Below are the code and all the weights of a small trained network. Each question names an input and a target symbol and asks about switching units off, where a switched-off unit gives its printed mean instead of its output.

import numpy as np


def w(rows, s, z=0):
    codes = np.array(rows[::2]) - 128.0
    scale = np.full(codes.shape[1], s)
    scale[-1] = z or s
    return codes * scale


def f(y):
    return y / 2 * (1 + np.tanh(0.7978845608 * (y + 0.044715 * y**3)))


def softmax(a):
    e = np.exp(a - a.max(-1, keepdims=True))
    return e / e.sum(-1, keepdims=True)


def log_softmax(a):
    a = a - a.max(-1, keepdims=True)
    return a - np.log(np.exp(a).sum(-1, keepdims=True))


def net(x, mask):
    ids = ['ΛΨΩαεξφ'.index(c) for c in x.split()]
    T = len(ids)
    res = E[ids] + P[:T]
    u = 0
    for l in range(2):
        r = res
        for j in range(2):
            rows = slice(4 * j, 4 * j + 4)
            q, k, v = (r @ M[l][rows].T for M in (Q, K, V))
            z = softmax(np.where(np.tri(T) > 0, q @ k.T / 4**0.5, -1e9)) @ v
            o = O[l][rows]
            res = res + np.where(mask[u + j], z, o[:, -1]) @ o[:, :-1]
        u += 2
        y = f(res @ A[l][:, :-1].T + A[l][:, -1])
        res = res + np.where(mask[u : u + 4], y, B[l][:, -1]) @ B[l][:, :-1]
        u += 4
    return log_softmax(res[-1] @ U[:, :-1].T + U[:, -1])


Q, K, V, O, A, B = {}, {}, {}, {}, {}, {}
E = w([
[54,246,24,211],'Λ',
[75,166,13,101],'Ψ',
[235,88,198,103],'Ω',
[164,192,139,74],'α',
[102,252,245,126],'ε',
[47,179,10,137],'ξ',
[124,101,57,243],'φ',
],0.012)
P = w([
[220,212,1,238],'0',
[160,161,68,156],'1',
[117,114,82,132],'2',
[199,122,172,98],'3',
[136,81,120,91],'4',
[158,83,147,75],'5',
],0.0067)
Q[0] = w([
[131,72,205,161],'0.h0',
[167,140,109,143],'0.h0',
[111,106,157,140],'0.h0',
[156,137,122,107],'0.h0',
[211,7,74,161],'0.h1',
[122,189,109,153],'0.h1',
[130,204,80,97],'0.h1',
[159,51,188,200],'0.h1',
],0.015)
K[0] = w([
[115,193,157,151],'0.h0',
[100,82,132,146],'0.h0',
[132,146,134,136],'0.h0',
[105,102,109,75],'0.h0',
[190,63,77,253],'0.h1',
[120,154,151,139],'0.h1',
[114,129,121,107],'0.h1',
[114,93,166,176],'0.h1',
],0.016)
V[0] = w([
[154,158,81,88],'0.h0',
[195,112,85,174],'0.h0',
[2,174,220,90],'0.h0',
[40,102,235,153],'0.h0',
[101,13,110,140],'0.h1',
[87,101,197,227],'0.h1',
[154,195,112,85],'0.h1',
[95,94,173,199],'0.h1',
],0.0091)
O[0] = w([
[194,138,164,121,178],'0.h0',
[164,178,174,156,168],'0.h0',
[90,47,130,104,82],'0.h0',
[24,87,64,108,28],'0.h0',
[120,2,67,155,2],'0.h1',
[110,142,100,253,105],'0.h1',
[141,188,174,57,198],'0.h1',
[116,115,104,193,96],'0.h1',
],0.0072,0.0076)
A[0] = w([
[171,181,106,104,93],'0.n0',
[2,99,211,105,5],'0.n1',
[167,33,175,122,125],'0.n2',
[183,131,166,121,15],'0.n3',
],0.011,0.0019)
B[0] = w([
[140,153,179,81,253],'0.n0',
[45,52,254,236,144],'0.n1',
[110,227,120,130,135],'0.n2',
[73,49,113,175,199],'0.n3',
],0.0099,0.014)
Q[1] = w([
[6,72,153,102],'1.h0',
[177,81,179,109],'1.h0',
[188,88,169,128],'1.h0',
[113,52,147,186],'1.h0',
[105,133,125,101],'1.h1',
[42,168,87,141],'1.h1',
[116,18,155,165],'1.h1',
[127,195,115,183],'1.h1',
],0.013)
K[1] = w([
[59,21,195,145],'1.h0',
[167,109,212,111],'1.h0',
[172,132,191,134],'1.h0',
[127,110,216,234],'1.h0',
[174,149,110,74],'1.h1',
[96,206,169,148],'1.h1',
[108,6,205,178],'1.h1',
[133,228,99,173],'1.h1',
],0.013)
V[1] = w([
[48,176,40,81],'1.h0',
[247,93,142,111],'1.h0',
[254,34,96,101],'1.h0',
[105,96,123,142],'1.h0',
[190,226,64,100],'1.h1',
[160,138,139,122],'1.h1',
[242,94,105,63],'1.h1',
[137,113,166,137],'1.h1',
],0.0085)
O[1] = w([
[110,146,197,163,72],'1.h0',
[152,169,86,120,165],'1.h0',
[202,159,121,91,31],'1.h0',
[155,99,138,102,56],'1.h0',
[11,134,145,154,248],'1.h1',
[96,141,109,121,174],'1.h1',
[128,75,143,117,139],'1.h1',
[132,142,95,109,148],'1.h1',
],0.011,0.016)
A[1] = w([
[107,160,157,189,162],'1.n0',
[126,65,166,163,4],'1.n1',
[188,142,204,169,137],'1.n2',
[122,80,65,3,67],'1.n3',
],0.012,0.0022)
B[1] = w([
[221,126,93,75,250],'1.n0',
[85,87,100,171,147],'1.n1',
[209,49,91,62,132],'1.n2',
[123,2,138,151,142],'1.n3',
],0.013,0.02)
U = w([
[181,212,177,140,175],'Λ',
[105,105,119,191,215],'Ψ',
[228,86,136,136,191],'Ω',
[191,154,61,254,188],'α',
[187,148,137,204,2],'ε',
[203,154,183,244,70],'ξ',
[195,143,144,202,58],'φ',
],0.0068,0.0041)

Each question gives the input, a string of symbols that net reads in full, and the target symbol t.
The units are the heads (4 rows each of Q, K, V and O) and the neurons (one row each of A and B). Each row of codes is followed by its name. A weight is (code - 128) times the scale printed after its matrix; where a second scale follows, it is the last column's (O, A, B and U).
mask holds one flag per unit, layer by layer, with each layer's heads first. A switched-off unit (its flag False) gives its mean, the last column of its rows in O or B, instead of its output. The means were averaged over made-up inputs and are rounded, as every weight is.
A unit's drop is (log p(t) with every unit on - log p(t) with that unit switched off) / (log p(t) with every unit on - log p(t) with every unit switched off).
The circuit of an input: a set's keep is (log p(t) with only the set's units on - log p(t) with every unit switched off) / (log p(t) with every unit on - log p(t) with every unit switched off). Starting from all 12 units, units are removed one at a time, each time the one whose removal leaves the highest keep (on an exact tie, the one counted first), for as long as the keep stays at least 0.8.
units of the circuit, in order: the units of the circuit, biggest drop first
unit that matters most: the unit with the biggest drop
k most important neurons: the k neurons with the biggest drops, biggest first
k most important neurons of layer l: the k neurons of layer l with the biggest drops, biggest first
which heads matter: for each layer, one digit per head in row order, 1 if its drop is at least 0.15 and else 0, layers parted by /
drop when u is switched off: that unit's drop, to one decimal
input α ε ε Λ α, target Ψ: unit that matters most -> 1.n0
input ε α φ Λ Ψ, target Λ: which heads matter -> 00 / 10
input α Λ α α ε α, target Ω: 2 most important neurons -> [0.n3 1.n3]
input α φ α Ψ α α, target Ω: units of the circuit, in order -> [0.h1 0.n3 1.h1]
input Ψ Ω ε Ω, target Ψ: 2 most important neurons -> [0.n2 1.n0]
input Ψ α φ φ ξ, target Λ: units of the circuit, in order -> [0.n3 1.h0 0.h1]
input ε Ψ α ε α, target Ψ: 2 most important neurons of layer 0 -> [0.n2 0.n0]
input φ Ω Ψ, target Λ: which heads matter -> 10 / 10
input Ψ α ε φ ε, target Ψ: units of the circuit, in order -> [0.h0 1.h0 0.n1]
input ε ε Ψ ε ε Ω, target Ψ: which heads matter -> 10 / 10
input Ψ α ε φ Ω, target α: units of the circuit, in order -> [0.h1 0.n2 0.n0]
input α ξ Λ, target Λ: which heads matter -> 00 / 00
input ε α ε, target Ψ: 2 most important neurons -> [0.n1 1.n1]
input α Λ φ, target α: 2 most important neurons -> [0.n0 0.n3]
input ε ε φ α Λ, target Λ: most important neuron of layer 1 -> [1.n0]
input φ Λ α ε α ξ, target Λ: drop when 1.h0 is switched off -> 0.2
input ε Ω ε ε, target Ω: drop when 0.h0 is switched off -> 1.2
input Λ Ψ Λ φ, target α: drop when 0.n1 is switched off -> 0.0
